Below are the code and all the weights of a small trained network. Each question names an input and a class and asks about switching units off, where a switched-off unit gives its printed mean instead of its output.

import numpy as np


def w(rows, s, z=0):
    codes = np.array(rows[::2]) - 128.0
    scale = np.full(codes.shape[1], s)
    scale[-1] = z or s
    return codes * scale


def norm(h):
    return h / np.sqrt((h * h).mean(-1, keepdims=True) + 1e-5)


def f(y):
    return y / 2 * (1 + np.tanh(0.7978845608 * (y + 0.044715 * y**3)))


def log_softmax(a):
    a = a - a.max(-1, keepdims=True)
    return a - np.log(np.exp(a).sum(-1, keepdims=True))


def net(x, mask):
    res = np.array(x, float).reshape(1, 7) / 4 @ E
    u = 0
    for l in range(2):
        y = f(norm(res) @ A[l][:, :-1].T + A[l][:, -1])
        res = res + np.where(mask[u : u + 9], y, B[l][:, -1]) @ B[l][:, :-1]
        u += 9
    return log_softmax(norm(res)[-1] @ U[:, :-1].T + U[:, -1])


A, B = {}, {}
E = w([
[43,97,183,62,91,139,191],'x0',
[129,132,126,128,129,126,129],'x1',
[127,127,128,130,129,128,129],'x2',
[152,155,174,1,191,55,50],'x3',
[131,132,122,124,122,122,131],'x4',
[82,200,23,73,224,228,159],'x5',
[170,217,190,121,102,178,153],'x6',
],0.01)
A[0] = w([
[179,177,83,251,231,114,115,46],'0.n0',
[88,13,38,166,198,58,130,1],'0.n1',
[190,198,209,137,102,224,118,10],'0.n2',
[216,163,103,190,165,120,28,20],'0.n3',
[187,187,98,149,172,127,27,47],'0.n4',
[76,104,23,82,192,151,93,16],'0.n5',
[171,118,69,169,47,149,199,82],'0.n6',
[4,147,193,59,125,92,227,31],'0.n7',
[215,255,200,145,100,199,193,13],'0.n8',
],0.0088,0.0047)
B[0] = w([
[146,106,59,105,44,171,175,251],'0.n0',
[23,227,102,116,109,4,143,254],'0.n1',
[74,156,69,126,114,40,134,191],'0.n2',
[135,77,78,55,22,132,169,252],'0.n3',
[190,116,101,96,108,123,143,241],'0.n4',
[131,177,197,159,88,154,69,237],'0.n5',
[159,75,163,127,216,128,134,242],'0.n6',
[177,60,34,78,67,154,136,244],'0.n7',
[26,143,91,119,142,25,131,250],'0.n8',
],0.012,0.0034)
A[1] = w([
[154,68,165,124,75,66,77,165],'1.n0',
[122,148,166,133,138,151,65,56],'1.n1',
[55,91,179,62,97,162,162,40],'1.n2',
[112,191,143,101,123,82,175,24],'1.n3',
[99,69,97,137,102,157,178,81],'1.n4',
[97,136,122,251,144,168,198,2],'1.n5',
[175,146,159,26,177,111,79,4],'1.n6',
[103,173,72,88,169,162,137,64],'1.n7',
[117,203,92,92,186,227,126,72],'1.n8',
],0.013,0.0051)
B[1] = w([
[106,188,141,164,143,215,124,255],'1.n0',
[111,88,118,136,138,156,173,126],'1.n1',
[168,152,64,157,56,91,126,162],'1.n2',
[68,142,108,128,179,87,111,151],'1.n3',
[205,147,111,70,146,124,99,194],'1.n4',
[128,78,115,28,255,102,136,180],'1.n5',
[143,29,80,105,226,100,196,182],'1.n6',
[107,142,188,162,89,151,101,182],'1.n7',
[146,137,216,195,94,134,97,191],'1.n8',
],0.013,0.0089)
U = w([
[174,122,49,67,5,158,134,173],'0',
[11,194,103,120,132,38,120,197],'1',
[146,61,120,73,232,144,157,3],'2',
[107,165,222,198,103,195,68,212],'3',
],0.017,0.0018)

Each question gives the input, the list of numbers given to net, and the class t.
The units are the neurons (one row each of A and B). Each row of codes is followed by its name. A weight is (code - 128) times the scale printed after its matrix; where a second scale follows, it is the last column's (A, B and U).
mask holds one flag per neuron, layer by layer. A switched-off neuron (its flag False) gives its mean, the last column of its row in B, instead of its output. The means were averaged over made-up inputs and are rounded, as every weight is.
A unit's drop is (log p(t) with every unit on - log p(t) with that unit switched off) / (log p(t) with every unit on - log p(t) with every unit switched off).
The circuit of an input: a set's keep is (log p(t) with only the set's units on - log p(t) with every unit switched off) / (log p(t) with every unit on - log p(t) with every unit switched off). Starting from the 12 units with the biggest drops (on a tie, the unit counted first), units are removed one at a time, each time the one whose removal leaves the highest keep (on an exact tie, the one counted first), for as long as the keep stays at least 0.8.
units of the circuit, in order: the units of the circuit, biggest drop first
k most important neurons: the k neurons with the biggest drops, biggest first
k most important neurons of layer l: the k neurons of layer l with the biggest drops, biggest first
drop when u is switched off: that unit's drop, to one decimal
input [-2,-6,0,-6,-2,7,3], class 3: units of the circuit, in order	1.n8
input [5,0,8,-6,2,4,-4], class 2: 2 most important neurons of layer 0	0.n3; 0.n0
input [8,-1,2,3,-6,8,-8], class 0: 4 most important neurons	0.n7; 1.n2; 1.n0; 0.n8
input [2,-1,-6,-7,7,-3,-7], class 1: 2 most important neurons	0.n1; 1.n6
input [-6,-8,-8,7,4,8,6], class 3: 3 most important neurons of layer 1	1.n8; 1.n7; 1.n5
input [-5,-8,3,6,6,-2,7], class 1: 3 most important neurons of layer 0	0.n8; 0.n2; 0.n7
input [1,-7,0,-5,-8,-7,-2], class 3: 3 most important neurons	1.n0; 1.n6; 0.n0
input [-4,-3,-4,4,-7,4,-1], class 0: 4 most important neurons of layer 0	0.n4; 0.n0; 0.n3; 0.n6
input [2,-6,-4,4,0,-8,8], class 1: 4 most important neurons	0.n8; 0.n2; 1.n3; 1.n8
input [8,1,-3,2,1,5,6], class 0: 2 most important neurons	0.n7; 0.n1
input [-1,7,8,-6,5,-1,-6], class 1: 2 most important neurons	0.n1; 1.n6
input [-2,1,2,8,1,-4,-6], class 2: 2 most important neurons	1.n6; 0.n8
input [6,2,6,-6,5,-8,1], class 3: 2 most important neurons of layer 1	1.n0; 1.n6
input [-4,8,-3,7,-4,-5,8], class 1: units of the circuit, in order	0.n8
input [-4,5,-5,5,-2,8,7], class 3: 4 most important neurons	1.n8; 1.n7; 0.n1; 1.n5
input [-5,7,4,-6,8,3,8], class 1: 2 most important neurons	0.n8; 0.n2
input [-4,8,6,3,4,-3,7], class 1: drop when 0.n8 is switched off	0.3
input [-1,-5,-1,1,-5,-5,-3], class 3: drop when 1.n0 is switched off	0.1
input [0,1,-7,-8,2,-3,-6], class 2: drop when 1.n5 is switched off	0.3
input [-1,2,-7,-7,8,5,-1], class 2: units of the circuit, in order	1.n5
input [3,3,-5,-2,-7,4,7], class 1: drop when 0.n8 is switched off	0.9
input [7,-7,-5,-6,-8,4,-7], class 0: 2 most important neurons of layer 0	0.n7; 0.n8
